Below is a small trained network, with its code and all its weights. Each question gives an input and a target symbol and asks what happens when units are switched off, that is, made to give their printed mean instead of their output.

import numpy as np


def w(rows, s, z=0):
    codes = np.array(rows[::2]) - 128.0
    scale = np.full(codes.shape[1], s)
    scale[-1] = z or s
    return codes * scale


def f(y):
    return y / 2 * (1 + np.tanh(0.7978845608 * (y + 0.044715 * y**3)))


def softmax(a):
    e = np.exp(a - a.max(-1, keepdims=True))
    return e / e.sum(-1, keepdims=True)


def log_softmax(a):
    a = a - a.max(-1, keepdims=True)
    return a - np.log(np.exp(a).sum(-1, keepdims=True))


def net(x, mask):
    ids = ['αβδεζθξπστφψω'.index(c) for c in x.split()]
    T = len(ids)
    res = E[ids] + P[:T]
    q, k, v = (res @ M[0].T for M in (Q, K, V))
    z = softmax(np.where(np.tri(T) > 0, q @ k.T / 2**0.5, -1e9)) @ v
    res = res + np.where(mask[0], z, O[0][:, -1]) @ O[0][:, :-1]
    y = f(res @ A[0][:, :-1].T + A[0][:, -1])
    res = res + np.where(mask[1:17], y, B[0][:, -1]) @ B[0][:, :-1]
    return log_softmax(res[-1] @ U[:, :-1].T + U[:, -1])


Q, K, V, O, A, B = {}, {}, {}, {}, {}, {}
E = w([
[167,130,156,122,176],'α',
[119,136,139,106,83],'β',
[87,156,76,63,42],'δ',
[103,139,104,1,94],'ε',
[157,80,92,118,109],'ζ',
[138,65,165,222,134],'θ',
[127,102,110,200,75],'ξ',
[119,107,101,36,134],'π',
[152,102,205,193,129],'σ',
[118,86,128,252,61],'τ',
[145,70,141,144,168],'φ',
[86,120,59,156,70],'ψ',
[143,113,201,171,140],'ω',
],0.02)
P = w([
[251,164,139,186,62],'0',
[115,26,174,31,106],'1',
[147,171,117,139,133],'2',
[110,27,174,36,99],'3',
[145,168,119,151,124],'4',
[116,28,178,31,99],'5',
],0.015)
Q[0] = w([
[204,247,50,217,254],'h1',
[117,34,172,148,88],'h1',
],0.0092)
K[0] = w([
[14,89,152,173,219],'h1',
[254,55,157,235,87],'h1',
],0.0089)
V[0] = w([
[107,232,93,38,82],'h1',
[189,6,153,60,134],'h1',
],0.011)
O[0] = w([
[165,149,197,52,50,51],'h1',
[248,131,82,139,159,255],'h1',
],0.016,0.0088)
A[0] = w([
[126,98,91,148,60,173],'n1',
[96,145,44,45,136,157],'n2',
[143,187,196,107,127,2],'n3',
[95,20,123,91,125,127],'n4',
[190,143,74,129,135,186],'n5',
[123,101,114,147,156,228],'n6',
[187,107,112,110,100,20],'n7',
[145,96,156,156,147,210],'n8',
[124,233,73,101,82,181],'n9',
[143,250,57,171,92,90],'n10',
[173,247,158,166,164,108],'n11',
[43,143,165,131,141,114],'n12',
[151,104,138,92,90,36],'n13',
[74,161,110,173,130,87],'n14',
[77,151,61,154,203,71],'n15',
[111,78,99,110,130,187],'n16',
],0.014,0.009)
B[0] = w([
[120,143,135,64,180,149],'n1',
[145,124,118,158,135,162],'n2',
[79,150,68,73,133,149],'n3',
[107,184,155,126,139,189],'n4',
[150,82,154,117,143,251],'n5',
[120,136,89,109,146,216],'n6',
[72,95,90,141,93,173],'n7',
[124,165,89,91,103,193],'n8',
[134,119,174,148,126,162],'n9',
[57,113,176,51,170,164],'n10',
[117,232,112,131,121,166],'n11',
[132,11,117,126,155,136],'n12',
[91,114,127,169,84,170],'n13',
[118,110,142,121,110,137],'n14',
[116,121,173,199,74,229],'n15',
[161,162,131,125,142,180],'n16',
],0.012,0.028)
U = w([
[129,242,67,65,200,104],'α',
[184,232,255,128,154,254],'β',
[103,172,180,135,144,112],'δ',
[100,146,7,133,98,43],'ε',
[126,87,47,61,198,106],'ζ',
[131,153,115,211,83,14],'θ',
[64,139,89,96,223,144],'ξ',
[208,34,165,141,99,161],'π',
[132,224,137,173,124,144],'σ',
[83,78,134,155,163,35],'τ',
[209,118,23,172,133,174],'φ',
[115,73,212,90,219,30],'ψ',
[121,247,104,148,145,161],'ω',
],0.0092,0.0068)

Each question gives the input, a string of symbols that net reads in full, and the target symbol t.
The units are the heads (2 rows each of Q, K, V and O) and the neurons (one row each of A and B). Each row of codes is followed by its name. A weight is (code - 128) times the scale printed after its matrix; where a second scale follows, it is the last column's (O, A, B and U).
mask holds one flag per unit, heads first, then neurons. A switched-off unit (its flag False) gives its mean, the last column of its rows in O or B, instead of its output. The means were averaged over made-up inputs and are rounded, as every weight is.
A unit's drop is (log p(t) with every unit on - log p(t) with that unit switched off) / (log p(t) with every unit on - log p(t) with every unit switched off).
The circuit of an input: a set's keep is (log p(t) with only the set's units on - log p(t) with every unit switched off) / (log p(t) with every unit on - log p(t) with every unit switched off). Starting from the 12 units with the biggest drops (on a tie, the unit counted first), units are removed one at a time, each time the one whose removal leaves the highest keep (on an exact tie, the one counted first), for as long as the keep stays at least 0.8.
units of the circuit, in order: the units of the circuit, biggest drop first
unit that matters most: the unit with the biggest drop
k most important neurons: the k neurons with the biggest drops, biggest first
drop when u is switched off: that unit's drop, to one decimal
input φ φ π φ φ α, target φ: units of the circuit, in order : (h1 n10)
input α α ψ, target ψ: most important neuron : (n10)
input ξ φ β σ φ φ, target ξ: 3 most important neurons : (n12 n5 n4)
input ε σ φ ε, target ε: units of the circuit, in order : (h1 n3 n13)
input π ψ φ ε, target π: units of the circuit, in order : (h1 n11)
input ε θ ε φ θ, target θ: units of the circuit, in order : (n15 h1)
input β φ φ β, target β: 3 most important neurons : (n6 n7 n4)
input τ ε π, target π: 3 most important neurons : (n5 n9 n7)
input δ π α β θ, target θ: 2 most important neurons : (n15 n5)
input ξ φ ξ ε, target ξ: 3 most important neurons : (n5 n12 n4)
input θ β φ τ φ φ, target θ: units of the circuit, in order : (h1 n15)
input φ ε φ π τ, target τ: 2 most important neurons : (n15 n10)
input α β τ, target τ: units of the circuit, in order : (h1 n12)
input τ π ε π, target τ: 2 most important neurons : (n12 n15)
input ψ φ φ β, target ψ: units of the circuit, in order : (n12 h1)
input ε φ φ β β θ, target ε: 2 most important neurons : (n3 n5)
input σ β φ β ξ, target ξ: unit that matters most : n10
input φ σ β, target β: units of the circuit, in order : (h1 n7)
input δ φ ε π, target δ: 2 most important neurons : (n13 n4)
input β δ π φ ε α, target β: most important neuron : (n6)
input φ φ θ φ, target φ: drop when h1 is switched off : 1.0
